[[116 137 120 119 133 129 120 143 135 104 140 134 113]
 [131  99 118 134 133 134 124 124 129 149 130 123 136]
 [126 138 125 128 135 128 130 120 130 144 130 121 140]]
|
[[126 138 125 128 135 128 130 120 130 144 130 121 140]
 [116 137 120 119 133 129 120 143 135 104 140 134 113]
 [131  99 118 134 133 134 124 124 129 149 130 123 136]]

[[128 117 110 138 123 104 122 134 127 134 148 132 134 108]
 [139 118 115 131 127 105 122 131 131 139 152 135 139 116]
 [141 118 114 136 120 108 122 142 132 132 151 134 132 125]
 [143 118 118 134 128 111 122 134 131 136 149 132 136 116]
 [141 124 113 127 124 114 122 133 129 137 144 131 137 110]]
|
[[143 118 118 134 128 111 122 134 131 136 149 132 136 116]
 [139 118 115 131 127 105 122 131 131 139 152 135 139 116]
 [141 118 114 136 120 108 122 142 132 132 151 134 132 125]
 [141 124 113 127 124 114 122 133 129 137 144 131 137 110]
 [128 117 110 138 123 104 122 134 127 134 148 132 134 108]]

[[130 120 127 135 145 125]
 [145  99 144 124 140 125]
 [129 128 133 130 108 125]]
|
[[145  99 144 124 140 125]
 [129 128 133 130 108 125]
 [130 120 127 135 145 125]]

[[123 134 130]
 [156 106 140]
 [136 140 117]
 [154 100 136]
 [126 126 113]
 [151  99 152]]
|
[[151  99 152]
 [156 106 140]
 [154 100 136]
 [123 134 130]
 [136 140 117]
 [126 126 113]]

[[142 128 126 126 112 129 133 123 132 127 131 134 125 137 116 120]
 [146 128 129 127 129 151 128 135 133 128 133 127 123 122 124 127]
 [126 131 133 132 128 132 114 148 123 134 112 117 122 122 131 134]]
|
[[126 131 133 132 128 132 114 148 123 134 112 117 122 122 131 134]
 [146 128 129 127 129 151 128 135 133 128 133 127 123 122 124 127]
 [142 128 126 126 112 129 133 123 132 127 131 134 125 137 116 120]]

[[128 119 113 120 121 125 131 121]
 [131 129 137 133 116 136 135 125]
 [129 133 135 126 128 140 115 131]
 [131 130 124 130 129 125 130 130]
 [128 128 140 134 146 138 127 131]
 [127 130 126 123 117 136 116 136]
 [130 123 151 129 124 131 138 135]]
|
[[130 123 151 129 124 131 138 135]
 [128 128 140 134 146 138 127 131]
 [131 129 137 133 116 136 135 125]
 [129 133 135 126 128 140 115 131]
 [127 130 126 123 117 136 116 136]
 [131 130 124 130 129 125 130 130]
 [128 119 113 120 121 125 131 121]]

[[129 127 127 129 126 126 130 129 127 126 130 128 128 126]
 [133 127 143 104 140 128 110 116 132 132 105 123 120 139]]
|
[[133 127 143 104 140 128 110 116 132 132 105 123 120 139]
 [129 127 127 129 126 126 130 129 127 126 130 128 128 126]]
---
[[109 137 130 109]
 [144 104 116 146]
 [142 126 135 133]
 [114 118 115 119]
 [104 147 136 106]
 [109 135 129 110]
 [133 124 129 127]
 [137 112 119 136]
 [128 128 128 128]
 [ 99 118 106 113]
 [121 121 121 121]
 [138 125 132 131]]
|
[[109 144 142 114 104 109 133 137 128  99 121 138]
 [137 104 126 118 147 135 124 112 128 118 121 125]
 [130 116 135 115 136 129 129 119 128 106 121 132]
 [109 146 133 119 106 110 127 136 128 113 121 131]]

[[128 126 134 134 128 131]
 [130 118 134 128 117 103]
 [133 130 134 135 128 131]
 [137 132 134 135 131 123]
 [134 127 134 128 126 114]
 [126 119 134 132 118 113]
 [126 122 134 132 123 118]
 [135 131 134 134 131 128]
 [121 120 134 133 121 126]
 [120 120 134 137 125 131]]
|
[[128 130 133 137 134 126 126 135 121 120]
 [126 118 130 132 127 119 122 131 120 120]
 [134 134 134 134 134 134 134 134 134 134]
 [134 128 135 135 128 132 132 134 133 137]
 [128 117 128 131 126 118 123 131 121 125]
 [131 103 131 123 114 113 118 128 126 131]]

[[102 152 116]
 [103 129 116]
 [103 128 116]
 [128 127 129]
 [102 129 116]
 [102 152 116]
 [102 128 116]]
|
[[102 103 103 128 102 102 102]
 [152 129 128 127 129 152 128]
 [116 116 116 129 116 116 116]]

[[137 139]
 [116 110]
 [145 156]]
|
[[137 116 145]
 [139 110 156]]

[[128 127 128 129 131 131 128 124 132 121 127 128]
 [132 114 123 120 131 132 127 124 128 116 128 121]
 [134 102 121 128 131 134 127 123 150 109 131 119]
 [134 128 121 115 132 128 127 123 148 111 131 128]
 [133 107 128 116 131 133 127 123 146 112 130 120]
 [132 111 123 118 131 133 127 124 143 114 130 121]]
|
[[128 132 134 134 133 132]
 [127 114 102 128 107 111]
 [128 123 121 121 128 123]
 [129 120 128 115 116 118]
 [131 131 131 132 131 131]
 [131 132 134 128 133 133]
 [128 127 127 127 127 127]
 [124 124 123 123 123 124]
 [132 128 150 148 146 143]
 [121 116 109 111 112 114]
 [127 128 131 131 130 130]
 [128 121 119 128 120 121]]

[[145 134 131 114 142 115 114 132 130 140 132]
 [142 128 135 118 149 114 114 133 135 137 135]
 [145 132 132 114 140 115 110 132 129 139 130]
 [143 129 134 118 148 115 114 132 132 139 127]
 [129 135 133 133 107 147 122 129 134 130 134]
 [143 134 131 122 141 116 111 132 131 136 131]
 [140 130 136 117 149 113 111 133 134 135 133]
 [127 130 135 130 108 145 123 128 133 133 133]]
|
[[145 142 145 143 129 143 140 127]
 [134 128 132 129 135 134 130 130]
 [131 135 132 134 133 131 136 135]
 [114 118 114 118 133 122 117 130]
 [142 149 140 148 107 141 149 108]
 [115 114 115 115 147 116 113 145]
 [114 114 110 114 122 111 111 123]
 [132 133 132 132 129 132 133 128]
 [130 135 129 132 134 131 134 133]
 [140 137 139 139 130 136 135 133]
 [132 135 130 127 134 131 133 133]]

[[122 128 128 132 137 132 131 135]
 [132 123 122 125 128 132 125 132]
 [128 126 130 128 128 127 127 129]
 [142 128 132 118 107 118 124 117]
 [128 127 127 129 130 128 128 127]
 [120 127 126 130 139 132 128 134]
 [127 126 126 129 128 128 128 126]
 [128 128 128 128 127 129 129 128]
 [127 126 127 131 127 127 128 128]
 [128 128 127 131 127 129 128 129]
 [128 129 127 128 129 127 127 126]
 [131 124 123 125 127 131 124 131]]
|
[[122 132 128 142 128 120 127 128 127 128 128 131]
 [128 123 126 128 127 127 126 128 126 128 129 124]
 [128 122 130 132 127 126 126 128 127 127 127 123]
 [132 125 128 118 129 130 129 128 131 131 128 125]
 [137 128 128 107 130 139 128 127 127 127 129 127]
 [132 132 127 118 128 132 128 129 127 129 127 131]
 [131 125 127 124 128 128 128 129 128 128 127 124]
 [135 132 129 117 127 134 126 128 128 129 126 131]]

[[127 135 124 124 131 125 118 128 149 126 127 123 137 129 134 120]
 [127 137 124 124 129 123 118 128 150 125 128 121 140 129 133 119]
 [132 120 125 126 127 144 138 124 127 139 129 134 120 127 106 141]
 [126 130 133 132 127 117 124 133 112 118 128 125 127 128 150 121]
 [132 121 125 126 128 142 136 124 127 134 129 133 120 127 106 139]]
|
[[127 127 132 126 132]
 [135 137 120 130 121]
 [124 124 125 133 125]
 [124 124 126 132 126]
 [131 129 127 127 128]
 [125 123 144 117 142]
 [118 118 138 124 136]
 [128 128 124 133 124]
 [149 150 127 112 127]
 [126 125 139 118 134]
 [127 128 129 128 129]
 [123 121 134 125 133]
 [137 140 120 127 120]
 [129 129 127 128 127]
 [134 133 106 150 106]
 [120 119 141 121 139]]

[[151 128 133]
 [127 129 139]]
|
[[151 127]
 [128 129]
 [133 139]]
---
[[118 118 119 119]
 [103 105 105 141]
 [101 103 103 143]]
|
[[118 118]
 [103 105]]

[[122 126 123]
 [125 101 126]
 [121 102 122]
 [132 157 131]
 [136 125 136]]
|
[[122 126]
 [125 101]]

[[130 129 130 130 130]
 [106 129 113 131 115]]
|
[[130 129]
 [106 129]]

[[ 99 113]
 [136 121]
 [131 111]
 [109 124]]
|
[[ 99 113]
 [136 121]]

[[111 123 125]
 [133 106 130]
 [129 129 129]]
|
[[111 123]
 [133 106]]

[[150 129 114 119 120]
 [119 139 138 112 125]
 [129 129 128 130 128]
 [120 135 131 115 131]]
|
[[150 129]
 [119 139]]

[[133 121]
 [143 111]
 [139 136]
 [140 136]
 [122 151]]
|
[[133 121]
 [143 111]]

[[148 108]
 [153 116]
 [104 113]
 [124  99]]
|
[[148 108]
 [153 116]]
